Y: [111  99 161 132 132  89 173 127 138  90  46  98]
D: [132 128 138 154 162 141 133 154 159 109 153  90]
C: [113 171 139 134 127  90 140 120 153 161 167 100]
[132 128 138 154 162 141 133 154 159 109 153  90] : D
[113 171 139 134 127  90 140 120 153 161 167 100] : C
[111  99 161 132 132  89 173 127 138  90  46  98] : Y

L: [ 71 137 204 159]
H: [ 50 152 186 114]
Q: [213 152 186 187]
B: [117 139 114 145]
P: [152 112 168  96]
F: [207  97 125  58]
N: [117 139 127 183]
K: [ 71 137 129  60]
G: [122 115 187 114]
common G H:  : [114]
common H B:  : [114]

Raf: [151 116  60  62 171 126 143 111 127 119 123 174 122 109 123 123 152 179
 114 128 125]
Zipa: [129 134  80 139 186  97 151 121  64 102 152 157 102 141  99 102 115 150
 129 114  97]
met: [ 93 116  60  62 171 126 143 111 181 119 124  35 122 109 123 123 152 179
 114 155 125]
Bavif: [123 114  46 133 194 121 147 117  77 117 126 184 124 122 152 122 116 175
 108 118  93]
sase: [129 128  80 139 186  97 151 121  64 102 100 101 102 141  99 123 115 150
 128 132 145]
legu: [129 134  80 139 186  97 151 121  64 102 100 157 102 141 151 102 143 149
  94 145 123]
[129 134  80 139 186  97 151 121  64 102 152 157 102 141  99 102 115 150
 129 114  97] : Zipa
[151 116  60  62 171 126 143 111 127 119 123 174 122 109 123 123 152 179
 114 128 125] : Raf
[ 93 116  60  62 171 126 143 111 181 119 124  35 122 109 123 123 152 179
 114 155 125] : met
common met sase:  : [123]

kogi: [183  64  63  96  91 193  71 107 191 178  93  78 194 184 179 179 166  49
 155 200 188  68  57 206 181  85 196]
podo: [101 207 175 168 175  68 207 110  50 112  49 100 104 160  57  30 111 173
  78  44 184  62 207  50  69  64 191]
dul: [111 166  97 149 176 109 168 100  69 131  69 185  29  88 113 108 151  65
 134 101  37 105  70  93 106  97  30]
[183  64  63  96  91 193  71 107 191 178  93  78 194 184 179 179 166  49
 155 200 188  68  57 206 181  85 196] : kogi
[111 166  97 149 176 109 168 100  69 131  69 185  29  88 113 108 151  65
 134 101  37 105  70  93 106  97  30] : dul
[101 207 175 168 175  68 207 110  50 112  49 100 104 160  57  30 111 173
  78  44 184  62 207  50  69  64 191] : podo

Rofam: [145 160 174 152 102 161  25 162  48 153 123]
paba: [158 165 144 162 104 146 143  83  92 153  54]
dapu: [205  88 134 113 140 101 158 112 174 124 204]
Pov: [145  49  48 124 102 124  25 162 153 143 162]
sigog: [123 160 204 152 102 125  25 152 177 148 184]
common dapu Rofam:  : [174]
common dapu sigog:  : [204]
common sigog dapu:  : [204]
common dapu paba:  : [158]
[123 160 204 152 102 125  25 152 177 148 184] : sigog
common dapu Pov:  : [124]
[158 165 144 162 104 146 143  83  92 153  54] : paba

kimat: [175 194  73  43]
sakas: [ 73 150 194 124]
dasi: [131 155  43 194]
medi: [144  73  42  73]
dusu: [124  99 141 158]
common kimat medi:  : [73]
common sakas medi:  : [73]
common medi kimat:  : [73]
[124  99 141 158] : dusu
common sakas dasi:  : [194]
common medi sakas:  : [73]
common dusu sakas:  : [124]

Favan: [115 147 113 118 120 128  78 137 156 135 102 101  64 121  57]
tul: [111 142 128 112  26 176 102 152  78 103 102 116  64 125 115]
Zilo: [ 86 109  90  95 179  70  86 137  39 135 158  93 160 125 122]
Fogog: [140 175 166 152 103 149 102  49 132 119 118  78 118  85  71]
matil: [157 186 181  84 137 102  78  71  39 129 123  47 130 109  86]
vibit: [ 69 181  37  73  77 144 142 174 132 188  57 132 100 129 136]
Bikeg: [ 89 147 143 174 205  97 205 115 140 177 148 163 178 117 165]
vis: [119 170 204 112 188 144 181 115 140 140 138 147 148 145 173]
vur: [115 136 159 135 171  65 205 211 156  65 128 217 124  89  88]
Ded: [116 103  90 112 162 144  78  86 218  97 178 108 160 154 187]
duzu: [ 38  70  83 191 179 102 118  86 202 129 133 178 160 170 180]
common duzu tul:  : [102]
common vis vur:  : [115]
[ 89 147 143 174 205  97 205 115 140 177 148 163 178 117 165] : Bikeg
common tul Bikeg:  : [115]

Vutur: [121 155 157 119 102 126 134 129 217 156 164 153 131]
vave: [164  90  85 165 118 122  90 124 115 124 131  66 127]
rotu: [181 130 172 121 185 141 117 160 127 127 123 131 154]
nitu: [164 132 131 129 222 127 113 130 198 132 124  99 174]
[121 155 157 119 102 126 134 129 217 156 164 153 131] : Vutur
[164 132 131 129 222 127 113 130 198 132 124  99 174] : nitu
[164  90  85 165 118 122  90 124 115 124 131  66 127] : vave

bolez: [ 71 186 103  58  94 146]
mub: [168  37 154 147  58 144]
Selu: [108 118  70 188 104 151]
duf: [ 64 159 168 114 152 165]
fimo: [112 122  82 177 113 125]
Dizu: [188 107 105 180 123  82]
mefu: [189  90 103 145 199 127]
lanu: [106 114 113  99 127 123]
gir: [139 145 114 174  88 107]
Lidil: [127  93 106 152  92 103]
[188 107 105 180 123  82] : Dizu
common bolez mub:  : [58]
common gir Dizu:  : [107]
common Lidil duf:  : [152]
common Lidil bolez:  : [103]
common lanu duf:  : [114]
common Dizu Selu:  : [188]

tele: [ 77 126 159  76  99]
vano: [174  76 176  59  41]
marot: [229 136 189  38  54]
ped: [224 124 167  75 101]
led: [149 157 178 132  83]
Viv: [186 142 166 193 151]
Zivo: [204  95 118  97 168]
Zan: [204 124  76  75 101]
guka: [101 174 216 144  52]
common Zivo Zan:  : [204]
common ped guka:  : [101]
common tele vano:  : [76]

Zonus: [ 72 108  99  78 182  86]
Ral: [103 115 146  97 143  96]
Lil: [ 81 112 101  80 184  57]
Lidi: [ 63 116 111  87 186  72]
Pagi: [ 96 119 152 109 136  73]
Meba: [116 116 152  22 126  79]
Muka: [ 89 123 155  30 128  85]
Zor: [155 107  96  25 140  89]
zir: [ 55 154 115  86 108  76]
common Zor Ral:  : [96]
common Ral Pagi:  : [96]
common Pagi Ral:  : [96]
common Lidi Meba:  : [116]
[ 96 119 152 109 136  73] : Pagi
common zir Ral:  : [115]
common Lidi Zonus:  : [72]

Muv: [124  76  91 170  98  80 137 194]
konin: [ 80 171  59 138 113 114 137 144]
femez: [181 171 128 176  88 172  82 142]
takil: [ 80 171  92 151 113  85 131 196]
Pav: [ 19  45  91  46 117  92 176 176]
zala: [155 107  96 117  77  68  87 194]
meban: [ 48 171  66  68 115  96 143 148]
popo: [196 154 143 182  76  95  73 146]
rege: [ 80 171  59 151 113 114  86  77]
common rege femez:  : [171]
common konin femez:  : [171]
common femez Pav:  : [176]
common konin meban:  : [171]
common Muv Pav:  : [91]

mef: [122 142 180 163 150 185 142  32 214 114  49 172 129  92  74  97 140 116
  32 200 106 136 130]
Zutem: [122 142 121 163 150 185 142  32 214 121  49 172  99 130  74  97 140 116
 179 200 106 136 130]
nedo: [122 142 121 163 150 185 142 131 214 114  49 130  99 129  74  97 140 116
 179 200 130 136 130]
[122 142 121 163 150 185 142  32 214 121  49 172  99 130  74  97 140 116
 179 200 106 136 130] : Zutem
[122 142 180 163 150 185 142  32 214 114  49 172 129  92  74  97 140 116
  32 200 106 136 130] : mef

Mular: [127 131 103 109 137 122 109 143 108 123  87 124 117 136 103 158 118 153
 119 135 107 130  78 102 136 110  92 140 142  75 141  96 159 163 139 148
 122 134 147 119 142  87 170 169 154 119 137 154 101 149 123 140 143 118
 116]
gipuf: [127 131 103 109 137 122 109 143 121 123  87 124 117 136 103 158 118 153
 119 135 107 130  78 102 120 110  92 140 142  75 141  96 159 163 139 139
 122 134 147 119 142  87 170 169 154 165 137 154 113 149 123 140 127 118
 116]
Vanag: [131 134 140 127 122 122 129 122 136 112 108 136 101 137 108 140 127 130
 118 127 122 138 141 150 114 111 139 126 114 144 146 153 142 141 117 143
 113 129 129 119 125 132 139 132 165 149 114 127 121 117 147 117 121 140
 144]
[127 131 103 109 137 122 109 143 121 123  87 124 117 136 103 158 118 153
 119 135 107 130  78 102 120 110  92 140 142  75 141  96 159 163 139 139
 122 134 147 119 142  87 170 169 154 165 137 154 113 149 123 140 127 118
 116] : gipuf
[131 134 140 127 122 122 129 122 136 112 108 136 101 137 108 140 127 130
 118 127 122 138 141 150 114 111 139 126 114 144 146 153 142 141 117 143
 113 129 129 119 125 132 139 132 165 149 114 127 121 117 147 117 121 140
 144] : Vanag
[127 131 103 109 137 122 109 143 108 123  87 124 117 136 103 158 118 153
 119 135 107 130  78 102 136 110  92 140 142  75 141  96 159 163 139 148
 122 134 147 119 142  87 170 169 154 119 137 154 101 149 123 140 143 118
 116] : Mular

Fof: [ 88 148 181 124 164 126 109  61 163 127 182 104 114 116 131  51 113 179
 127 142 144  94 137 165  92 155 157 215 154 137 120 123  96 107 133 144
 171  78 195  90 104  90  78 123  91  68  71  82 111 122 129 137 174 181
 162 195 118  92 104 115]
Dopo: [ 88 148 181 124 122 126 109  61 163 127 182 104 114 116 131  51 113 179
  27 142 144  94 137 165  92 116 157 215 154 126 120 123  96 107 133 144
 171  78 138  90 104  90  78 123  91  68  71  82 111 122 129 137 174  92
 162 126 118  92 104 115]
falu: [110 126 142 140 165 123  92  51 161 126 176 144 107 153 114  52  94 161
 103 139 172  83 169 184 150 121 139 198 115 146  95 125  89 138  52 144
 144  78 163  84 104 112  65 120  83 110 103  86 107 123 134 140 173 115
 158 192 116 101 115 122]
Tepus: [ 88 148 181 124 164 126 109  61 163 127 182 104 114 116 131  51 113 179
  27 142 144  94 137 165  92 155 157 215 154 137 120 123  96 107 133 144
 171  78 195  90 104  90  78 123  91  68  71  67 139 109 127 131 135 140
 155 209 180 101  71 116]
[ 88 148 181 124 122 126 109  61 163 127 182 104 114 116 131  51 113 179
  27 142 144  94 137 165  92 116 157 215 154 126 120 123  96 107 133 144
 171  78 138  90 104  90  78 123  91  68  71  82 111 122 129 137 174  92
 162 126 118  92 104 115] : Dopo
[110 126 142 140 165 123  92  51 161 126 176 144 107 153 114  52  94 161
 103 139 172  83 169 184 150 121 139 198 115 146  95 125  89 138  52 144
 144  78 163  84 104 112  65 120  83 110 103  86 107 123 134 140 173 115
 158 192 116 101 115 122] : falu
[ 88 148 181 124 164 126 109  61 163 127 182 104 114 116 131  51 113 179
  27 142 144  94 137 165  92 155 157 215 154 137 120 123  96 107 133 144
 171  78 195  90 104  90  78 123  91  68  71  67 139 109 127 131 135 140
 155 209 180 101  71 116] : Tepus

nivul: [ 83 174 133  87 148]
beda: [111 148 161 137 124]
Muvef: [147  42 111 175 175]
gura: [148  74  82 175 127]
common Muvef gura:  : [175]
common gura Muvef:  : [175]
common gura nivul:  : [148]
common nivul beda:  : [148]

kod: [ 92 104 213 155 162 115 217  96  46 122  87 109 210  55  87 145  90 144
 122]
Nutat: [161 121 115  88 161  92 161  40  60 134 198  51  78  65  98 124  89  58
  63]
Gedub: [ 89 186  50 165 139  93 208 181 106  99 168 135 200 141 116  98 183  60
 215]
zakog: [118 134 205 118 201 113  38 171 121 156  94 146 121 207 155  85 110 179
 203]
gevi: [137 214  48 207  92 115 129 177 168 120  41 111 148 207 149 113 114  65
 100]
zuto: [172  89  88 124  73 203 142  57  68  82 214  92 203 130 211 177 205 126
 199]
tigu: [ 66 171  91 140 145 117 136 130 191 217 138  63  87 156 139  92 147 156
 108]
zop: [206 188 147 142  87 186 144 112  58  94 190 129 193  81  51 130 107 113
  50]
Kinis: [ 77  77 193 198 136 108 214 124  61 106  37  58  72 103  72  82 140  87
  68]
nuvom: [ 63 107 100 139  72  90 148  98 101  85 170 146 118 210  96 191 100 122
  97]
vef: [ 95  80 142 198 187  72  97 100 142 216 113 109  74 106 148 160 185 115
 164]
pok: [108 193 154 158 179 111  43  83  39 109 201 202 108 186 172 173 192 182
 199]
[ 66 171  91 140 145 117 136 130 191 217 138  63  87 156 139  92 147 156
 108] : tigu
common pok gevi:  : [111]
common zuto vef:  : [142]

ruv: [115  74 181  81 105]
vakad: [152 128 166 175 176]
riv: [111 174  72 204 132]
gedab: [176 142  96 115 205]
malu: [ 96 204  66 152 150]
Tovu: [140 107 111 176 186]
Ravik: [154 112 103 175 193]
danub: [129 107 132 154 179]
vulaz: [152 128 166  25 108]
common gedab ruv:  : [115]
common Ravik vakad:  : [175]
common Tovu danub:  : [107]
common danub Ravik:  : [154]

Getu: [140 161 176 135 181 129 148 105 138  95 155  72  72  95  59]
lal: [142 106  54 158  87  71 113 159 125 192 182 151 126 137 144]
Kig: [132 177 122 174 105 146  75 109 137  92 165 237 155 118  46]
mur: [140 161 176 135 181 129 148 105 178  95 155 175  72  95  59]
fek: [178 148 140 166  82 149  55 112 108 107 166 135 124 128  59]
pez: [140 161 176 135 181 129 148 105 138 161 155 175  72  95  59]
[132 177 122 174 105 146  75 109 137  92 165 237 155 118  46] : Kig
[178 148 140 166  82 149  55 112 108 107 166 135 124 128  59] : fek
[140 161 176 135 181 129 148 105 138 161 155 175  72  95  59] : pez

bisu: [110  41 159 107 120  93  87  86  77 129 131 128 146  92 146  85 125 158
  78 115]
tisu: [110 114 159 107 100  93  87  86  77 129 131 115 115 183 146  85 159 176
  78 126]
Fil: [110 129 159 107 100  93  87  86  77 129 131 128 115  92 116  85 125 176
  78 126]
[110 129 159 107 100  93  87  86  77 129 131 128 115  92 116  85 125 176
  78 126] : Fil
[110  41 159 107 120  93  87  86  77 129 131 128 146  92 146  85 125 158
  78 115] : bisu
[110 114 159 107 100  93  87  86  77 129 131 115 115 183 146  85 159 176
  78 126] : tisu

Sile: [138 153 137 173]
zeko: [172 212 115 136]
Subi: [ 97  63 167 212]
nolin: [124 114 162 152]
toz: [136 152 182 172]
sus: [137 219  93 152]
[137 219  93 152] : sus
common zeko Subi:  : [212]
[136 152 182 172] : toz
[138 153 137 173] : Sile
common nolin toz:  : [152]
common sus toz:  : [152]
common Sile sus:  : [137]

nir: [130 128 153 145  67 118  77 180]
mikol: [213  88 143  96 118 117 126 182]
nen: [ 67 156 145 138 115 149 127  68]
gose: [129 216 139 172 116 175 100 173]
reguf: [140 119  76  99 164 126 147 161]
dib: [158 111 152 166  81  83  72 134]
Sosul: [111 134  97 130 138 130 145 123]
Nuzo: [213 142 166 161 106  89 146 107]
common Nuzo mikol:  : [213]
common reguf mikol:  : [126]
[140 119  76  99 164 126 147 161] : reguf

Lomob: [ 83 166  97 159  90]
Rut: [171 133 222 115 169]
Daz: [153 146 136 144 101]
poti: [128  84 129  66 165]
menak: [ 80  94  85 101 125]
Baf: [ 80  94  85  90 125]
Sipo: [198 146 166 146 151]
funeg: [128  87 153  83 171]
common funeg Lomob:  : [83]
common Daz funeg:  : [153]
common funeg Rut:  : [171]

tob: [220  99  63 166  90 219]
taf: [130 102 100 119 116 150]
supit: [123 123 112 143 100 144]
rifu: [ 91  92 212 136 130 165]
Fifi: [128 188  91  94 113 219]
Zeva: [ 91 204 212 136 165 165]
bos: [220 150 131 121 123 179]
Kedaf: [150 178 184 109 220  61]
common taf bos:  : [150]
common Fifi tob:  : [219]
common rifu Fifi:  : [91]
common rifu taf:  : [130]
common taf supit:  : [100]
[220  99  63 166  90 219] : tob

